Below are the code and all the weights of a small trained network. Each question names an input and a class and asks about switching units off, where a switched-off unit gives its printed mean instead of its output.

import numpy as np


def w(rows, s, z=0):
    codes = np.array(rows[::2]) - 128.0
    scale = np.full(codes.shape[1], s)
    scale[-1] = z or s
    return codes * scale


def norm(h):
    return h / np.sqrt((h * h).mean(-1, keepdims=True) + 1e-5)


def f(y):
    return y / 2 * (1 + np.tanh(0.7978845608 * (y + 0.044715 * y**3)))


def log_softmax(a):
    a = a - a.max(-1, keepdims=True)
    return a - np.log(np.exp(a).sum(-1, keepdims=True))


def net(x, mask):
    res = np.array(x, float).reshape(1, 4) / 4 @ E
    u = 0
    for l in range(3):
        y = f(norm(res) @ A[l][:, :-1].T + A[l][:, -1])
        res = res + np.where(mask[u : u + 7], y, B[l][:, -1]) @ B[l][:, :-1]
        u += 7
    return log_softmax(norm(res)[-1] @ U[:, :-1].T + U[:, -1])


A, B = {}, {}
E = w([
[220,133,94,162,108,13,128,124],'x0',
[148,93,253,82,233,108,107,124],'x1',
[119,118,162,96,133,108,176,95],'x2',
[33,178,82,68,216,36,32,128],'x3',
],0.0048)
A[0] = w([
[136,75,190,164,82,134,167,113,206],'L0N0',
[38,173,104,88,145,153,100,103,112],'L0N1',
[100,124,210,131,58,123,132,133,254],'L0N2',
[163,164,131,212,79,253,161,49,86],'L0N3',
[81,21,194,47,196,237,89,205,82],'L0N4',
[59,189,112,124,90,226,121,90,130],'L0N5',
[232,125,158,117,185,100,95,141,147],'L0N6',
],0.0053,0.0019)
B[0] = w([
[159,223,139,147,75,200,139,190,208],'L0N0',
[248,177,170,97,7,91,76,33,193],'L0N1',
[164,145,58,60,74,172,162,162,182],'L0N2',
[38,69,128,94,119,168,109,123,252],'L0N3',
[98,143,37,244,134,98,183,80,248],'L0N4',
[170,200,148,3,134,141,138,200,209],'L0N5',
[168,167,188,105,130,144,83,143,199],'L0N6',
],0.0055,0.0035)
A[1] = w([
[196,130,218,158,124,140,120,128,93],'L1N0',
[163,133,64,91,167,52,117,146,1],'L1N1',
[147,159,82,171,101,93,120,177,70],'L1N2',
[122,94,237,172,125,107,162,78,175],'L1N3',
[160,107,57,191,86,206,209,100,173],'L1N4',
[129,73,81,253,115,171,234,138,112],'L1N5',
[98,144,61,187,213,29,113,56,156],'L1N6',
],0.0049,0.0017)
B[1] = w([
[218,144,109,141,116,105,115,113,151],'L1N0',
[155,86,71,167,117,83,163,105,155],'L1N1',
[40,134,155,175,145,89,168,91,158],'L1N2',
[81,132,98,125,104,163,30,159,144],'L1N3',
[86,105,196,141,173,64,151,125,253],'L1N4',
[148,101,156,186,202,63,85,115,217],'L1N5',
[26,50,52,103,58,121,255,143,230],'L1N6',
],0.0069,0.0042)
A[2] = w([
[153,115,130,36,87,37,105,129,106],'L2N0',
[124,95,254,230,119,106,111,83,251],'L2N1',
[48,180,65,120,53,161,164,76,222],'L2N2',
[176,31,62,173,105,41,110,139,251],'L2N3',
[84,165,147,123,115,233,182,167,184],'L2N4',
[213,95,123,140,110,177,100,194,149],'L2N5',
[143,84,154,181,155,60,173,96,184],'L2N6',
],0.0064,0.0019)
B[2] = w([
[192,148,139,210,182,167,82,198,177],'L2N0',
[142,174,89,117,159,131,37,152,234],'L2N1',
[178,107,138,118,99,143,142,85,254],'L2N2',
[107,146,160,113,153,202,154,138,243],'L2N3',
[87,91,92,135,157,44,139,140,187],'L2N4',
[131,161,81,105,66,87,208,1,155],'L2N5',
[96,111,199,109,192,162,76,185,218],'L2N6',
],0.007,0.006)
U = w([
[45,67,68,92,88,124,241,105,254],'0',
[111,160,199,196,254,140,73,232,95],'1',
[254,252,108,91,55,139,87,65,29],'2',
],0.0071,0.00072)

Each question gives the input, the list of numbers given to net, and the class t.
The units are the neurons (one row each of A and B). Each row of codes is followed by its name. A weight is (code - 128) times the scale printed after its matrix; where a second scale follows, it is the last column's (A, B and U).
mask holds one flag per neuron, layer by layer. A switched-off neuron (its flag False) gives its mean, the last column of its row in B, instead of its output. The means were averaged over made-up inputs and are rounded, as every weight is.
A unit's drop is (log p(t) with every unit on - log p(t) with that unit switched off) / (log p(t) with every unit on - log p(t) with every unit switched off).
The circuit of an input: a set's keep is (log p(t) with only the set's units on - log p(t) with every unit switched off) / (log p(t) with every unit on - log p(t) with every unit switched off). Starting from the 12 units with the biggest drops (on a tie, the unit counted first), units are removed one at a time, each time the one whose removal leaves the highest keep (on an exact tie, the one counted first), for as long as the keep stays at least 0.8.
units of the circuit, in order: the units of the circuit, biggest drop first
most important unit: the unit with the biggest drop
top k neurons: the k neurons with the biggest drops, biggest first
top k neurons in layer l: the k neurons of layer l with the biggest drops, biggest first
drop of u: that unit's drop, to one decimal
input [1,4,-8,-8], class 2: units of the circuit, in order -> [L2N5]
input [-1,-1,-2,4], class 2: top 2 neurons -> [L0N1; L1N4]
input [-7,1,-4,7], class 0: units of the circuit, in order -> [L0N4; L1N6; L2N1]
input [-1,7,-8,7], class 0: top 3 neurons -> [L1N6; L0N4; L0N5]
input [1,6,6,-5], class 2: top 3 neurons -> [L2N5; L0N6; L1N0]
input [-7,-2,-8,6], class 2: top 2 neurons in layer 0 -> [L0N1; L0N5]
input [-8,0,-2,2], class 2: top 2 neurons in layer 0 -> [L0N1; L0N5]
input [4,-4,2,0], class 1: top 2 neurons -> [L1N5; L2N6]
input [-7,4,-4,3], class 0: units of the circuit, in order -> [L0N4; L1N6]
input [-7,-6,-4,3], class 2: top 3 neurons -> [L0N1; L1N6; L0N5]
input [-2,1,7,-6], class 1: top 4 neurons -> [L1N4; L1N5; L1N6; L0N5]
input [1,-3,0,-2], class 1: top 3 neurons -> [L1N6; L1N4; L1N5]
input [6,-4,-5,1], class 0: top 2 neurons -> [L1N6; L0N0]
input [-2,5,4,5], class 0: most important unit -> L0N4
input [-7,-6,0,1], class 2: top 3 neurons -> [L0N1; L0N5; L1N6]
input [4,-6,-8,0], class 1: top 2 neurons in layer 1 -> [L1N5; L1N4]
input [6,-6,1,-8], class 1: drop of L1N4 -> 0.2
input [6,-8,8,-8], class 1: drop of L2N3 -> 0.0
input [-5,-6,1,8], class 2: drop of L0N1 -> 0.5
input [-5,-2,-2,4], class 2: drop of L0N1 -> 0.7
input [7,-3,-4,2], class 0: most important unit -> L1N6
